Below is a small trained network, with its code and all its weights. Each question gives an input and a class and asks what happens when units are switched off, that is, made to give their printed mean instead of their output.

import numpy as np


def w(rows, s, z=0):
    codes = np.array(rows[::2]) - 128.0
    scale = np.full(codes.shape[1], s)
    scale[-1] = z or s
    return codes * scale


def f(y):
    return y / 2 * (1 + np.tanh(0.7978845608 * (y + 0.044715 * y**3)))


def log_softmax(a):
    a = a - a.max(-1, keepdims=True)
    return a - np.log(np.exp(a).sum(-1, keepdims=True))


def net(x, mask):
    res = np.array(x, float).reshape(1, 6) / 4 @ E
    y = f(res @ A[0][:, :-1].T + A[0][:, -1])
    res = res + np.where(mask, y, B[0][:, -1]) @ B[0][:, :-1]
    return log_softmax(res[-1] @ U[:, :-1].T + U[:, -1])


A, B = {}, {}
E = w([
[143,126,137,107,144,135,112,133,137,118,144],'x0',
[162,166,137,104,129,169,67,157,125,145,108],'x1',
[89,110,126,115,120,100,143,130,135,111,159],'x2',
[79,138,203,162,208,81,123,152,177,236,114],'x3',
[108,146,193,229,91,120,40,89,134,52,201],'x4',
[247,109,151,159,69,51,149,207,225,137,156],'x5',
],0.014)
A[0] = w([
[180,152,154,165,53,129,179,196,216,92,134,159],'n0',
[44,114,113,93,254,189,137,117,52,166,110,204],'n1',
[106,136,212,195,156,133,87,96,128,155,190,94],'n2',
[187,140,46,7,90,144,220,109,104,110,105,254],'n3',
[74,163,235,229,163,116,100,130,154,182,160,28],'n4',
[105,115,141,109,135,185,151,85,125,159,172,181],'n5',
[163,138,142,138,190,81,146,120,165,159,125,83],'n6',
[82,141,155,97,202,131,194,183,184,250,102,139],'n7',
[152,52,103,134,119,135,164,187,159,176,120,113],'n8',
[142,115,109,188,42,196,88,104,128,57,184,135],'n9',
[103,143,102,157,143,174,72,126,145,146,111,164],'n10',
[79,140,134,133,147,201,123,85,64,89,162,207],'n11',
[152,153,113,172,140,112,112,106,97,118,144,151],'n12',
],0.0099,0.0053)
B[0] = w([
[189,114,208,133,91,76,84,178,211,136,168,222],'n0',
[103,39,185,255,171,112,66,94,124,31,163,240],'n1',
[110,119,79,155,90,156,126,118,31,189,158,204],'n2',
[148,147,122,134,126,48,87,106,6,200,208,240],'n3',
[203,147,96,109,123,99,130,115,54,167,180,224],'n4',
[101,98,176,78,161,131,137,99,98,93,118,159],'n5',
[121,130,147,93,156,105,138,100,158,160,106,176],'n6',
[159,140,133,159,164,77,158,147,182,66,46,250],'n7',
[169,132,128,91,97,99,147,191,154,158,113,188],'n8',
[51,88,169,175,104,148,209,222,169,73,50,214],'n9',
[164,89,141,187,163,183,155,86,104,155,112,163],'n10',
[43,152,81,65,122,199,134,86,95,133,94,212],'n11',
[107,136,114,152,103,228,126,176,153,168,133,153],'n12',
],0.0098,0.021)
U = w([
[123,146,72,99,168,112,94,72,12,169,182,196],'0',
[132,101,184,189,137,108,131,140,172,60,122,177],'1',
[197,162,100,80,75,84,121,136,97,211,220,146],'2',
[161,164,110,53,161,70,160,138,202,148,64,4],'3',
[65,154,93,99,107,184,160,98,127,90,85,70],'4',
],0.011,0.0024)

Each question gives the input, the list of numbers given to net, and the class t.
The units are the neurons (one row each of A and B). Each row of codes is followed by its name. A weight is (code - 128) times the scale printed after its matrix; where a second scale follows, it is the last column's (A, B and U).
mask holds one flag per neuron, in row order. A switched-off neuron (its flag False) gives its mean, the last column of its row in B, instead of its output. The means were averaged over made-up inputs and are rounded, as every weight is.
A unit's drop is (log p(t) with every unit on - log p(t) with that unit switched off) / (log p(t) with every unit on - log p(t) with every unit switched off).
The circuit of an input: a set's keep is (log p(t) with only the set's units on - log p(t) with every unit switched off) / (log p(t) with every unit on - log p(t) with every unit switched off). Starting from the 12 units with the biggest drops (on a tie, the unit counted first), units are removed one at a time, each time the one whose removal leaves the highest keep (on an exact tie, the one counted first), for as long as the keep stays at least 0.8.
units of the circuit, in order: the units of the circuit, biggest drop first
most important unit: the unit with the biggest drop
top k neurons: the k neurons with the biggest drops, biggest first
drop of u: that unit's drop, to one decimal
input [-3,-3,-6,0,-8,2], class 2: most important unit	n3
input [0,-1,4,1,-5,6], class 3: top 2 neurons	n7; n4
input [-3,-1,-7,1,-4,-4], class 1: top 4 neurons	n1; n4; n2; n7
input [-4,-7,-5,5,0,-8], class 1: top 3 neurons	n1; n3; n7
input [0,4,3,1,8,8], class 2: top 3 neurons	n4; n1; n2
input [7,0,0,-1,2,-5], class 4: units of the circuit, in order	n11; n3
input [-2,7,-7,1,3,0], class 0: top 3 neurons	n0; n7; n8
input [-7,6,-6,-2,7,-7], class 4: top 2 neurons	n11; n9
input [-8,-6,4,1,3,-3], class 0: top 2 neurons	n7; n9
input [0,2,-3,3,0,-5], class 1: top 2 neurons	n1; n3
input [-1,-2,1,-6,0,2], class 2: top 2 neurons	n1; n3
input [-4,8,6,1,5,-2], class 0: top 3 neurons	n7; n4; n2
input [-3,-7,-1,5,7,0], class 0: top 2 neurons	n0; n2
input [1,1,-5,-5,7,-8], class 4: units of the circuit, in order	n11
input [-8,-8,5,2,5,2], class 2: top 2 neurons	n1; n4
input [3,1,-6,1,-8,-4], class 1: top 2 neurons	n1; n7
input [2,-5,5,-1,-4,7], class 2: drop of n3	0.2
input [2,-5,5,-8,8,-1], class 4: drop of n11	0.2
input [2,-6,-5,-1,-3,0], class 0: drop of n12	0.0
input [3,-5,6,-5,-1,-1], class 0: top neuron	n3
input [-6,-3,-3,2,-6,8], class 3: drop of n7	1.6
